Here is a tiny trained network, its code and every weight. The questions are about switching its units off for an input and a target symbol, where a switched-off unit gives its printed mean instead of its output.

import numpy as np


def w(rows, s, z=0):
    codes = np.array(rows[::2]) - 128.0
    scale = np.full(codes.shape[1], s)
    scale[-1] = z or s
    return codes * scale


def norm(h):
    return h / np.sqrt((h * h).mean(-1, keepdims=True) + 1e-5)


def f(y):
    return np.maximum(y, 0)


def softmax(a):
    e = np.exp(a - a.max(-1, keepdims=True))
    return e / e.sum(-1, keepdims=True)


def log_softmax(a):
    a = a - a.max(-1, keepdims=True)
    return a - np.log(np.exp(a).sum(-1, keepdims=True))


def net(x, mask):
    ids = ['ΞΣΦαβγεζημπτψ'.index(c) for c in x.split()]
    T = len(ids)
    res = E[ids] + P[:T]
    u = 0
    for l in range(2):
        r = norm(res)
        for j in range(2):
            rows = slice(2 * j, 2 * j + 2)
            q, k, v = (r @ M[l][rows].T for M in (Q, K, V))
            z = softmax(np.where(np.tri(T) > 0, q @ k.T / 2**0.5, -1e9)) @ v
            o = O[l][rows]
            res = res + np.where(mask[u + j], z, o[:, -1]) @ o[:, :-1]
        u += 2
        y = f(norm(res) @ A[l][:, :-1].T + A[l][:, -1])
        res = res + np.where(mask[u : u + 8], y, B[l][:, -1]) @ B[l][:, :-1]
        u += 8
    return log_softmax(norm(res)[-1] @ U[:, :-1].T + U[:, -1])


Q, K, V, O, A, B = {}, {}, {}, {}, {}, {}
E = w([
[135,94,192,190,130,79,153,120,144],'Ξ',
[157,177,109,208,170,66,145,121,140],'Σ',
[156,199,56,160,140,143,36,111,123],'Φ',
[201,94,158,149,122,156,75,66,98],'α',
[144,134,184,96,100,178,89,142,134],'β',
[151,159,120,90,152,212,130,60,133],'γ',
[147,129,141,194,120,131,71,132,108],'ε',
[180,164,241,208,128,144,157,76,133],'ζ',
[90,145,115,135,148,117,84,59,109],'η',
[137,88,33,107,7,88,189,194,111],'μ',
[146,120,150,116,197,148,147,197,80],'π',
[135,210,147,154,101,141,130,116,131],'τ',
[180,92,145,111,172,66,122,60,138],'ψ',
],0.019)
P = w([
[85,212,127,44,3,2,222,80,81],'0',
[198,86,137,218,235,178,120,122,95],'1',
[199,124,160,195,225,190,125,96,110],'2',
[206,89,171,179,226,176,103,104,123],'3',
[218,108,130,172,216,187,113,90,94],'4',
[209,104,148,176,206,178,113,98,107],'5',
[207,74,151,182,236,189,131,75,124],'6',
[206,89,192,164,245,177,122,77,167],'7',
[231,111,147,159,209,162,129,109,138],'8',
[207,139,133,194,196,158,148,124,83],'9',
[229,104,150,181,229,166,127,94,162],'10',
[213,109,152,192,215,183,125,90,126],'11',
],0.006)
Q[0] = w([
[111,113,134,146,128,123,92,131,93],'0.h1',
[254,101,108,166,133,162,127,161,132],'0.h1',
[135,84,113,113,207,39,184,165,143],'0.h2',
[118,143,145,119,113,141,140,134,148],'0.h2',
],0.09)
K[0] = w([
[80,155,100,128,144,104,124,55,114],'0.h1',
[144,129,79,75,2,95,171,137,52],'0.h1',
[66,164,39,104,114,93,176,171,119],'0.h2',
[124,148,148,127,190,131,120,91,131],'0.h2',
],0.067)
V[0] = w([
[55,194,122,177,71,98,58,199,216],'0.h1',
[252,149,149,233,37,110,40,5,90],'0.h1',
[186,146,169,108,171,102,133,142,84],'0.h2',
[113,116,139,164,111,157,134,129,79],'0.h2',
],0.017)
O[0] = w([
[145,151,142,170,56,135,113,104,94,104],'0.h1',
[115,108,74,197,115,178,151,99,247,254],'0.h1',
[140,138,151,110,149,105,122,153,177,165],'0.h2',
[85,116,146,133,148,133,119,134,136,144],'0.h2',
],0.013,0.033)
A[0] = w([
[88,184,54,109,189,60,65,32,95,45],'0.n1',
[96,37,27,91,32,85,169,221,107,2],'0.n2',
[113,80,133,88,126,59,161,25,90,17],'0.n3',
[131,73,128,136,135,117,3,173,125,91],'0.n4',
[164,129,200,24,112,176,124,52,138,126],'0.n5',
[110,101,152,133,74,142,141,111,146,67],'0.n6',
[165,81,153,175,174,104,106,68,73,57],'0.n7',
[128,99,126,76,163,109,106,81,149,57],'0.n8',
],0.026,0.0061)
B[0] = w([
[104,130,44,35,172,89,88,90,143,164],'0.n1',
[138,90,35,128,44,97,250,139,62,208],'0.n2',
[182,104,178,115,72,72,53,172,115,156],'0.n3',
[74,94,144,151,188,50,77,125,143,197],'0.n4',
[144,66,141,93,78,186,131,117,213,231],'0.n5',
[80,118,131,120,150,89,127,112,95,254],'0.n6',
[176,145,151,194,137,115,162,96,140,230],'0.n7',
[178,140,103,127,142,112,124,99,154,194],'0.n8',
],0.025,0.0068)
Q[1] = w([
[129,99,117,104,158,95,122,125,182],'1.h1',
[162,75,150,178,219,75,107,2,215],'1.h1',
[169,134,181,127,176,91,127,83,201],'1.h2',
[174,93,134,164,169,47,134,68,227],'1.h2',
],0.066)
K[1] = w([
[134,142,99,65,116,93,190,150,70],'1.h1',
[95,161,109,22,3,66,197,145,38],'1.h1',
[107,127,83,19,89,107,214,140,126],'1.h2',
[115,148,123,21,18,55,170,131,83],'1.h2',
],0.047)
V[1] = w([
[150,95,193,78,21,254,124,135,149],'1.h1',
[77,176,158,188,54,103,151,110,99],'1.h1',
[249,240,45,176,120,161,82,139,119],'1.h2',
[29,141,53,61,86,214,52,104,88],'1.h2',
],0.038)
O[1] = w([
[231,54,121,207,126,110,128,144,231,104],'1.h1',
[207,184,79,160,113,157,93,139,92,146],'1.h1',
[73,75,92,130,123,159,195,235,106,3],'1.h2',
[142,68,1,123,137,114,29,133,141,116],'1.h2',
],0.019)
A[1] = w([
[141,35,44,106,58,119,149,236,75,1],'1.n1',
[106,4,149,85,120,115,98,221,145,18],'1.n2',
[127,135,30,166,97,151,95,150,139,76],'1.n3',
[78,141,94,212,175,123,128,152,150,114],'1.n4',
[164,197,183,135,128,163,187,132,100,94],'1.n5',
[204,165,88,87,66,107,90,190,109,132],'1.n6',
[168,173,104,141,134,141,169,147,37,127],'1.n7',
[125,133,94,141,164,187,121,181,33,179],'1.n8',
],0.039,0.0098)
B[1] = w([
[144,69,154,49,3,90,169,140,74,180],'1.n1',
[71,219,118,150,94,99,12,228,156,160],'1.n2',
[100,145,104,206,132,83,154,121,101,226],'1.n3',
[137,153,131,72,82,189,121,110,110,254],'1.n4',
[137,52,97,139,137,155,81,164,80,227],'1.n5',
[42,126,177,109,136,149,163,100,122,174],'1.n6',
[158,203,156,118,105,124,182,161,196,221],'1.n7',
[195,101,124,61,207,85,121,130,155,210],'1.n8',
],0.043,0.019)
U = w([
[146,145,247,200,93,148,144,176,120,77],'Ξ',
[109,223,147,154,187,84,212,116,167,76],'Σ',
[88,102,25,70,181,101,97,80,109,141],'Φ',
[208,75,125,169,117,69,97,87,200,182],'α',
[66,153,137,142,85,109,56,221,177,158],'β',
[105,124,109,65,93,225,160,88,205,122],'γ',
[175,211,179,94,91,165,54,88,50,24],'ε',
[137,36,105,160,134,210,79,150,73,156],'ζ',
[137,163,33,224,86,171,155,144,103,156],'η',
[151,98,110,71,19,67,149,129,96,170],'μ',
[207,139,99,79,186,160,146,213,138,192],'π',
[23,73,198,158,198,150,167,162,99,193],'τ',
[91,102,254,56,145,54,101,88,149,3],'ψ',
],0.0071,0.0027)

Each question gives the input, a string of symbols that net reads in full, and the target symbol t.
The units are the heads (2 rows each of Q, K, V and O) and the neurons (one row each of A and B). Each row of codes is followed by its name. A weight is (code - 128) times the scale printed after its matrix; where a second scale follows, it is the last column's (O, A, B and U).
mask holds one flag per unit, layer by layer, with each layer's heads first. A switched-off unit (its flag False) gives its mean, the last column of its rows in O or B, instead of its output. The means were averaged over made-up inputs and are rounded, as every weight is.
A unit's drop is (log p(t) with every unit on - log p(t) with that unit switched off) / (log p(t) with every unit on - log p(t) with every unit switched off).
The circuit of an input: a set's keep is (log p(t) with only the set's units on - log p(t) with every unit switched off) / (log p(t) with every unit on - log p(t) with every unit switched off). Starting from the 12 units with the biggest drops (on a tie, the unit counted first), units are removed one at a time, each time the one whose removal leaves the highest keep (on an exact tie, the one counted first), for as long as the keep stays at least 0.8.
units of the circuit, in order: the units of the circuit, biggest drop first
top k neurons: the k neurons with the biggest drops, biggest first
top k neurons in layer l: the k neurons of layer l with the biggest drops, biggest first
which heads matter: for each layer, one digit per head in row order, 1 if its drop is at least 0.15 and else 0, layers parted by /
input β α γ, target α: units of the circuit, in order : [0.n5; 1.h1; 0.h1]
input Σ Ξ μ α Σ Σ Ξ ζ, target ζ: top 3 neurons : [1.n5; 0.n5; 0.n2]
input Ξ γ α Φ Ξ τ α, target ε: which heads matter : 10 / 11
input β α γ α β, target α: units of the circuit, in order : [0.n5; 1.h1; 0.h1]
input α α α α Σ Σ α ψ μ η α η, target η: which heads matter : 00 / 10
input ζ η ε, target ζ: which heads matter : 00 / 01
input ζ Σ ψ Σ Σ τ π, target ζ: units of the circuit, in order : [1.h2; 1.n5]
input β Σ Φ τ β μ ζ τ Ξ Φ, target Φ: which heads matter : 10 / 00
input τ Ξ Σ α η Σ, target Σ: top 3 neurons : [0.n6; 0.n5; 1.n6]
input α π τ, target γ: which heads matter : 10 / 10
input Ξ Ξ ε Ξ Σ α Ξ η η, target ε: top 2 neurons in layer 0 : [0.n6; 0.n5]
input Ξ ε α α α Σ α η ψ, target ε: top 2 neurons in layer 0 : [0.n6; 0.n5]
input Ξ ε β β Σ Ξ α α γ μ π, target π: top 2 neurons : [1.n5; 1.n7]
input τ μ ε, target ε: top 2 neurons : [0.n4; 1.n4]
input ε ζ ε β ε α Φ τ η Σ α α, target η: units of the circuit, in order : [0.h1; 1.n3; 1.h2]
input τ Ξ α ζ Ξ Σ β β, target Σ: top neuron : [0.n6]
input Φ η α β Σ η, target μ: top 2 neurons : [1.n1; 0.n5]
input ε α Ξ α ζ α ε τ Σ μ Σ, target Σ: which heads matter : 10 / 10
input ε Σ Σ ε β, target η: which heads matter : 10 / 00
input Ξ ζ Ξ Σ Ξ, target ε: top 3 neurons : [0.n6; 0.n5; 1.n5]
input γ γ α, target β: which heads matter : 10 / 00
input π α Ξ α α Ξ Σ ζ, target ψ: units of the circuit, in order : [0.h1; 1.h1; 0.n5]
input ζ Ξ α β α ε α Σ η, target ζ: top 2 neurons : [1.n5; 0.n5]
input Φ Σ α ε η ζ, target μ: top 2 neurons : [1.n1; 0.n5]
input η Ξ τ, target Φ: which heads matter : 00 / 11
input ε α μ τ β Ξ, target Ξ: top neuron in layer 1 : [1.n6]
input ψ γ β, target τ: which heads matter : 00 / 11
input ε Σ ε α γ, target η: which heads matter : 10 / 00
input α γ γ η α α Φ, target γ: which heads matter : 10 / 10
